Below are the code and all the weights of a small trained network. Each question names an input and a target symbol and asks about switching units off, where a switched-off unit gives its printed mean instead of its output.

import numpy as np


def w(rows, s, z=0):
    codes = np.array(rows[::2]) - 128.0
    scale = np.full(codes.shape[1], s)
    scale[-1] = z or s
    return codes * scale


def f(y):
    return y / 2 * (1 + np.tanh(0.7978845608 * (y + 0.044715 * y**3)))


def softmax(a):
    e = np.exp(a - a.max(-1, keepdims=True))
    return e / e.sum(-1, keepdims=True)


def log_softmax(a):
    a = a - a.max(-1, keepdims=True)
    return a - np.log(np.exp(a).sum(-1, keepdims=True))


def net(x, mask):
    ids = ['αβγδζηθμξπστφψω'.index(c) for c in x.split()]
    T = len(ids)
    res = E[ids] + P[:T]
    r = res
    for j in range(2):
        rows = slice(2 * j, 2 * j + 2)
        q, k, v = (r @ M[0][rows].T for M in (Q, K, V))
        z = softmax(np.where(np.tri(T) > 0, q @ k.T / 2**0.5, -1e9)) @ v
        o = O[0][rows]
        res = res + np.where(mask[j], z, o[:, -1]) @ o[:, :-1]
    y = f(res @ A[0][:, :-1].T + A[0][:, -1])
    res = res + np.where(mask[2:10], y, B[0][:, -1]) @ B[0][:, :-1]
    return log_softmax(res[-1] @ U[:, :-1].T + U[:, -1])


Q, K, V, O, A, B = {}, {}, {}, {}, {}, {}
E = w([
[41,131,166,169],'α',
[78,7,125,128],'β',
[122,249,179,181],'γ',
[85,144,127,25],'δ',
[238,169,139,75],'ζ',
[159,97,43,162],'η',
[70,97,36,80],'θ',
[71,94,176,75],'μ',
[190,24,103,18],'ξ',
[180,64,246,112],'π',
[141,212,123,91],'σ',
[97,235,64,103],'τ',
[181,207,209,45],'φ',
[146,91,136,205],'ψ',
[69,220,231,123],'ω',
],0.011)
P = w([
[10,103,141,91],'0',
[149,127,149,104],'1',
[148,134,153,102],'2',
[147,130,148,99],'3',
[140,129,144,104],'4',
[146,129,151,105],'5',
[148,129,152,104],'6',
[140,131,153,107],'7',
[144,134,148,102],'8',
[144,131,148,105],'9',
[150,133,153,101],'10',
[143,132,152,105],'11',
],0.012)
Q[0] = w([
[140,118,102,144],'head 1',
[54,156,192,3],'head 1',
[111,139,178,69],'head 2',
[175,112,68,236],'head 2',
],0.037)
K[0] = w([
[154,157,127,143],'head 1',
[2,122,140,80],'head 1',
[66,124,132,105],'head 2',
[238,141,123,187],'head 2',
],0.036)
V[0] = w([
[35,156,107,185],'head 1',
[147,66,123,247],'head 1',
[140,111,18,117],'head 2',
[104,47,148,83],'head 2',
],0.011)
O[0] = w([
[3,132,110,143,195],'head 1',
[179,92,132,198,14],'head 1',
[156,117,21,117,88],'head 2',
[32,10,136,72,254],'head 2',
],0.0076,0.0083)
A[0] = w([
[117,154,119,80,45],'neuron 1',
[170,151,141,137,36],'neuron 2',
[126,119,131,110,63],'neuron 3',
[86,147,63,247,120],'neuron 4',
[145,138,105,146,76],'neuron 5',
[74,154,109,111,141],'neuron 6',
[119,131,152,87,3],'neuron 7',
[153,126,135,164,98],'neuron 8',
],0.014,0.0069)
B[0] = w([
[133,168,102,105,168],'neuron 1',
[6,87,92,191,124],'neuron 2',
[87,133,107,106,135],'neuron 3',
[176,120,142,138,132],'neuron 4',
[1,151,152,129,121],'neuron 5',
[153,131,113,180,251],'neuron 6',
[51,172,119,77,166],'neuron 7',
[38,136,119,98,124],'neuron 8',
],0.028,0.011)
U = w([
[71,100,148,222,87],'α',
[58,16,89,169,57],'β',
[163,191,196,178,166],'γ',
[71,155,53,105,3],'δ',
[212,156,120,50,188],'ζ',
[230,58,61,111,246],'η',
[103,71,2,146,141],'θ',
[29,113,110,149,21],'μ',
[127,61,38,30,126],'ξ',
[102,92,217,94,236],'π',
[147,179,100,117,143],'σ',
[167,180,55,146,149],'τ',
[132,206,150,70,6],'φ',
[168,67,163,164,219],'ψ',
[63,193,181,181,14],'ω',
],0.0079,0.0038)

Each question gives the input, a string of symbols that net reads in full, and the target symbol t.
The units are the heads (2 rows each of Q, K, V and O) and the neurons (one row each of A and B). Each row of codes is followed by its name. A weight is (code - 128) times the scale printed after its matrix; where a second scale follows, it is the last column's (O, A, B and U).
mask holds one flag per unit, heads first, then neurons. A switched-off unit (its flag False) gives its mean, the last column of its rows in O or B, instead of its output. The means were averaged over made-up inputs and are rounded, as every weight is.
A unit's drop is (log p(t) with every unit on - log p(t) with that unit switched off) / (log p(t) with every unit on - log p(t) with every unit switched off).
The circuit of an input: a set's keep is (log p(t) with only the set's units on - log p(t) with every unit switched off) / (log p(t) with every unit on - log p(t) with every unit switched off). Starting from all 10 units, units are removed one at a time, each time the one whose removal leaves the highest keep (on an exact tie, the one counted first), for as long as the keep stays at least 0.8.
units of the circuit, in order: the units of the circuit, biggest drop first
unit that matters most: the unit with the biggest drop
top k neurons: the k neurons with the biggest drops, biggest first
heads that matter: for each layer, one digit per head in row order, 1 if its drop is at least 0.15 and else 0, layers parted by /
drop of u: that unit's drop, to one decimal
input δ ω γ θ π φ ζ δ, target δ: unit that matters most	head 1
input τ ξ γ ζ φ τ β γ α τ, target τ: units of the circuit, in order	head 2; neuron 6; head 1; neuron 1
input π ω ω, target π: units of the circuit, in order	head 1; head 2; neuron 6
input π τ ξ θ θ η θ ξ ξ β, target π: units of the circuit, in order	neuron 6; head 1; head 2
input φ σ ω, target φ: top 2 neurons	neuron 7; neuron 1
input μ η σ η α ζ φ π μ, target μ: units of the circuit, in order	head 2; neuron 7; head 1
input β ζ β ω θ, target β: units of the circuit, in order	head 1; head 2; neuron 1
input π σ θ ξ φ, target π: units of the circuit, in order	head 2; neuron 6
input ξ α δ φ γ τ ξ σ, target ξ: units of the circuit, in order	head 2; head 1
input β τ α, target β: units of the circuit, in order	head 2; head 1; neuron 1
input θ ζ ψ τ γ θ, target θ: units of the circuit, in order	head 2; neuron 6; head 1
input ω ξ ω μ γ β ω, target ω: units of the circuit, in order	head 1; head 2; neuron 7
input ξ θ δ μ σ δ β, target ξ: units of the circuit, in order	head 1; neuron 6
input γ σ τ, target γ: units of the circuit, in order	head 2; neuron 7
input ζ δ β τ γ θ ξ ξ φ, target φ: top 3 neurons	neuron 7; neuron 6; neuron 1
input μ θ π ψ τ δ σ θ ξ φ θ δ, target δ: unit that matters most	neuron 7
input γ ζ θ θ α π δ τ τ, target τ: heads that matter	10
input π σ π, target π: heads that matter	01
input τ η η ψ ζ β γ π σ, target τ: heads that matter	11
input φ ψ τ σ β τ ω ξ β π ζ, target φ: top 2 neurons	neuron 7; neuron 6
input π π β ω τ γ π α, target π: top 2 neurons	neuron 6; neuron 1
input η θ τ π θ, target η: top neuron	neuron 7
input η τ β θ η, target η: top 2 neurons	neuron 7; neuron 4
input γ τ α α π ω, target γ: drop of neuron 2	0.1
